Below is a small trained network, with its code and all its weights. Each question gives an input and a class and asks what happens when units are switched off, that is, made to give their printed mean instead of their output.

import numpy as np


def w(rows, s, z=0):
    codes = np.array(rows[::2]) - 128.0
    scale = np.full(codes.shape[1], s)
    scale[-1] = z or s
    return codes * scale


def norm(h):
    return h / np.sqrt((h * h).mean(-1, keepdims=True) + 1e-5)


def f(y):
    return np.maximum(y, 0)


def log_softmax(a):
    a = a - a.max(-1, keepdims=True)
    return a - np.log(np.exp(a).sum(-1, keepdims=True))


def net(x, mask):
    res = np.array(x, float).reshape(1, 7) / 4 @ E
    u = 0
    for l in range(4):
        y = f(norm(res) @ A[l][:, :-1].T + A[l][:, -1])
        res = res + np.where(mask[u : u + 8], y, B[l][:, -1]) @ B[l][:, :-1]
        u += 8
    return log_softmax(norm(res)[-1] @ U[:, :-1].T + U[:, -1])


A, B = {}, {}
E = w([
[82,93,46,123,142,143,121,117,101,198,10],'x0',
[128,129,129,129,127,130,128,128,129,129,127],'x1',
[126,86,138,32,88,192,101,174,33,123,148],'x2',
[132,131,126,125,129,126,129,129,127,125,124],'x3',
[127,123,128,127,135,123,127,131,127,125,127],'x4',
[131,128,127,129,126,128,129,127,127,123,127],'x5',
[163,161,180,111,133,81,3,83,113,154,83],'x6',
],0.0037)
A[0] = w([
[101,87,38,130,154,156,126,107,105,185,18,141],'0.n1',
[189,165,187,124,136,125,151,123,149,64,181,43],'0.n2',
[184,105,148,101,162,98,29,93,133,138,25,2],'0.n3',
[112,94,37,110,162,139,130,98,128,199,29,56],'0.n4',
[118,89,90,164,91,115,255,210,108,92,203,110],'0.n5',
[139,119,89,151,231,51,150,69,197,139,156,101],'0.n6',
[165,124,106,108,96,162,139,100,171,129,132,21],'0.n7',
[156,113,102,141,145,107,115,105,113,107,137,40],'0.n8',
],0.0024,0.002)
B[0] = w([
[96,168,124,159,87,70,183,135,45,161,77,254],'0.n1',
[18,151,70,118,132,123,118,155,120,175,5,195],'0.n2',
[69,215,75,163,114,255,61,39,147,72,120,198],'0.n3',
[71,159,198,86,71,106,109,181,197,12,164,217],'0.n4',
[38,195,66,139,171,247,63,77,176,70,117,236],'0.n5',
[180,118,158,112,56,167,121,245,164,72,96,215],'0.n6',
[150,116,184,116,153,113,166,139,140,65,120,128],'0.n7',
[123,134,167,171,148,142,125,155,153,128,122,128],'0.n8',
],0.0027)
A[1] = w([
[123,157,131,221,131,107,132,115,172,118,100,174],'1.n1',
[136,55,100,133,106,76,211,203,118,172,117,51],'1.n2',
[254,124,133,103,120,124,60,95,130,143,132,44],'1.n3',
[94,65,115,75,110,182,192,163,95,119,170,115],'1.n4',
[153,151,163,106,133,46,48,73,128,161,103,84],'1.n5',
[195,123,170,137,155,178,110,122,154,77,198,252],'1.n6',
[116,112,141,69,128,199,87,119,61,109,163,38],'1.n7',
[157,133,181,101,108,55,49,115,116,145,99,180],'1.n8',
],0.0036,0.0014)
B[1] = w([
[134,165,121,135,159,75,128,67,168,149,146,255],'1.n1',
[161,121,253,134,128,115,207,167,109,18,92,158],'1.n2',
[128,29,189,117,172,94,214,154,123,139,150,180],'1.n3',
[211,215,100,193,144,160,93,190,111,108,85,229],'1.n4',
[148,158,57,180,126,238,117,190,127,66,116,235],'1.n5',
[157,111,77,89,143,68,100,139,174,137,254,246],'1.n6',
[82,118,142,55,80,80,133,190,157,111,132,225],'1.n7',
[162,113,183,153,138,72,46,136,107,210,180,250],'1.n8',
],0.0036,0.0032)
A[2] = w([
[158,83,146,39,137,184,108,159,119,111,211,24],'2.n1',
[147,56,159,33,91,158,168,164,93,102,119,77],'2.n2',
[125,120,110,206,185,123,142,67,162,184,42,12],'2.n3',
[111,78,109,152,140,216,247,146,165,73,146,18],'2.n4',
[120,104,48,125,105,124,253,151,108,163,77,107],'2.n5',
[111,105,127,124,92,64,246,95,155,117,144,1],'2.n6',
[182,138,112,133,147,99,121,112,208,101,226,33],'2.n7',
[68,146,101,136,132,115,252,111,167,122,155,12],'2.n8',
],0.0041,0.0008)
B[2] = w([
[64,148,106,120,82,78,123,141,219,116,120,211],'2.n1',
[204,155,135,228,211,150,144,79,139,127,134,192],'2.n2',
[117,208,110,110,65,64,135,156,184,44,154,201],'2.n3',
[160,123,144,137,108,36,71,113,114,177,103,206],'2.n4',
[196,130,252,123,147,146,135,176,121,90,148,191],'2.n5',
[98,127,207,24,174,150,180,121,130,109,127,164],'2.n6',
[151,81,77,158,152,192,152,106,76,185,88,254],'2.n7',
[78,114,176,23,144,130,147,93,137,127,122,197],'2.n8',
],0.0045,0.0043)
A[3] = w([
[141,121,143,52,109,98,54,126,86,202,126,83],'3.n1',
[124,156,104,195,154,93,162,52,172,87,125,9],'3.n2',
[89,134,121,85,170,132,212,71,153,119,122,74],'3.n3',
[137,105,186,85,125,54,91,104,159,139,156,28],'3.n4',
[170,120,126,162,227,158,152,55,141,177,168,93],'3.n5',
[175,105,108,199,143,97,82,82,111,237,145,101],'3.n6',
[106,98,133,100,114,218,107,133,3,146,72,73],'3.n7',
[134,98,158,85,160,114,160,108,146,156,207,66],'3.n8',
],0.0049,0.0012)
B[3] = w([
[53,76,96,97,101,91,159,65,132,150,140,229],'3.n1',
[125,75,128,113,97,159,97,152,3,164,137,254],'3.n2',
[64,94,147,76,153,178,93,116,137,116,149,229],'3.n3',
[166,97,160,126,125,130,150,165,53,123,73,213],'3.n4',
[171,97,169,142,231,165,102,47,180,118,187,237],'3.n5',
[160,166,143,148,118,80,245,164,171,94,150,232],'3.n6',
[162,84,64,201,157,166,194,80,118,204,149,235],'3.n7',
[110,122,115,129,106,175,62,111,88,148,35,220],'3.n8',
],0.0053,0.003)
U = w([
[80,49,148,71,217,243,86,32,153,109,185,114],'0',
[248,141,165,212,188,82,139,81,184,128,205,178],'1',
[47,163,227,34,139,86,210,142,162,47,68,156],'2',
[99,246,85,188,44,48,46,97,152,101,45,180],'3',
[110,204,30,91,81,172,119,220,233,28,198,230],'4',
[132,46,189,44,43,42,44,167,85,142,173,1],'5',
[218,118,126,199,141,221,205,193,42,134,60,41],'6',
[84,56,33,150,86,131,130,24,73,235,93,128],'7',
],0.011,0.00096)

Each question gives the input, the list of numbers given to net, and the class t.
The units are the neurons (one row each of A and B). Each row of codes is followed by its name. A weight is (code - 128) times the scale printed after its matrix; where a second scale follows, it is the last column's (A, B and U).
mask holds one flag per neuron, layer by layer. A switched-off neuron (its flag False) gives its mean, the last column of its row in B, instead of its output. The means were averaged over made-up inputs and are rounded, as every weight is.
A unit's drop is (log p(t) with every unit on - log p(t) with that unit switched off) / (log p(t) with every unit on - log p(t) with every unit switched off).
The circuit of an input: a set's keep is (log p(t) with only the set's units on - log p(t) with every unit switched off) / (log p(t) with every unit on - log p(t) with every unit switched off). Starting from the 12 units with the biggest drops (on a tie, the unit counted first), units are removed one at a time, each time the one whose removal leaves the highest keep (on an exact tie, the one counted first), for as long as the keep stays at least 0.8.
units of the circuit, in order: the units of the circuit, biggest drop first
most important unit: the unit with the biggest drop
top k neurons: the k neurons with the biggest drops, biggest first
k most important neurons of layer l: the k neurons of layer l with the biggest drops, biggest first
drop of u: that unit's drop, to one decimal
input [0,8,-4,-2,-4,1,8], class 1: units of the circuit, in order -> [1.n3, 3.n6]
input [1,-5,5,-3,8,-5,5], class 7: most important unit -> 1.n6
input [-1,6,6,3,4,4,-7], class 4: top 2 neurons -> [0.n5, 2.n1]
input [6,-3,0,6,-2,1,2], class 3: units of the circuit, in order -> [2.n3, 2.n7]
input [7,-4,0,2,7,-3,-4], class 2: top 2 neurons -> [2.n7, 1.n5]
input [-8,-8,1,-7,7,-5,5], class 5: top 4 neurons -> [2.n2, 2.n1, 1.n1, 1.n4]
input [-8,-1,0,0,-8,-1,-5], class 0: top 2 neurons -> [2.n7, 2.n3]
input [1,5,-8,-1,5,1,3], class 3: top 2 neurons -> [2.n3, 1.n6]
input [3,3,0,-8,2,5,-6], class 2: top 3 neurons -> [2.n7, 1.n5, 2.n8]
input [-5,-8,1,2,-6,3,-1], class 4: top 2 neurons -> [2.n1, 1.n1]
input [-2,-2,2,-2,3,0,-4], class 4: top 2 neurons -> [1.n4, 0.n5]
input [0,-4,-8,-8,-5,2,-1], class 0: top 2 neurons -> [0.n1, 2.n7]
input [5,-4,0,-4,1,8,-7], class 2: top 2 neurons -> [2.n7, 1.n5]
input [0,-7,6,-6,-7,3,-4], class 4: most important unit -> 2.n1
input [1,8,8,3,8,-2,5], class 7: top 2 neurons -> [3.n7, 3.n1]
input [0,5,-5,0,-7,-5,-7], class 0: top 2 neurons -> [0.n5, 0.n1]
input [1,1,2,8,-7,-5,6], class 7: 2 most important neurons of layer 3 -> [3.n1, 3.n7]
input [-1,5,4,-1,6,-1,-7], class 4: drop of 1.n4 -> 0.7
input [0,-6,-2,3,5,-4,6], class 1: drop of 0.n1 -> 0.3
input [2,-8,-1,7,8,8,-8], class 2: most important neuron of layer 2 -> [2.n8]
input [1,-8,8,6,-7,-1,3], class 7: drop of 3.n7 -> 0.3
input [7,6,-1,-7,-7,-1,7], class 3: drop of 2.n3 -> 0.2
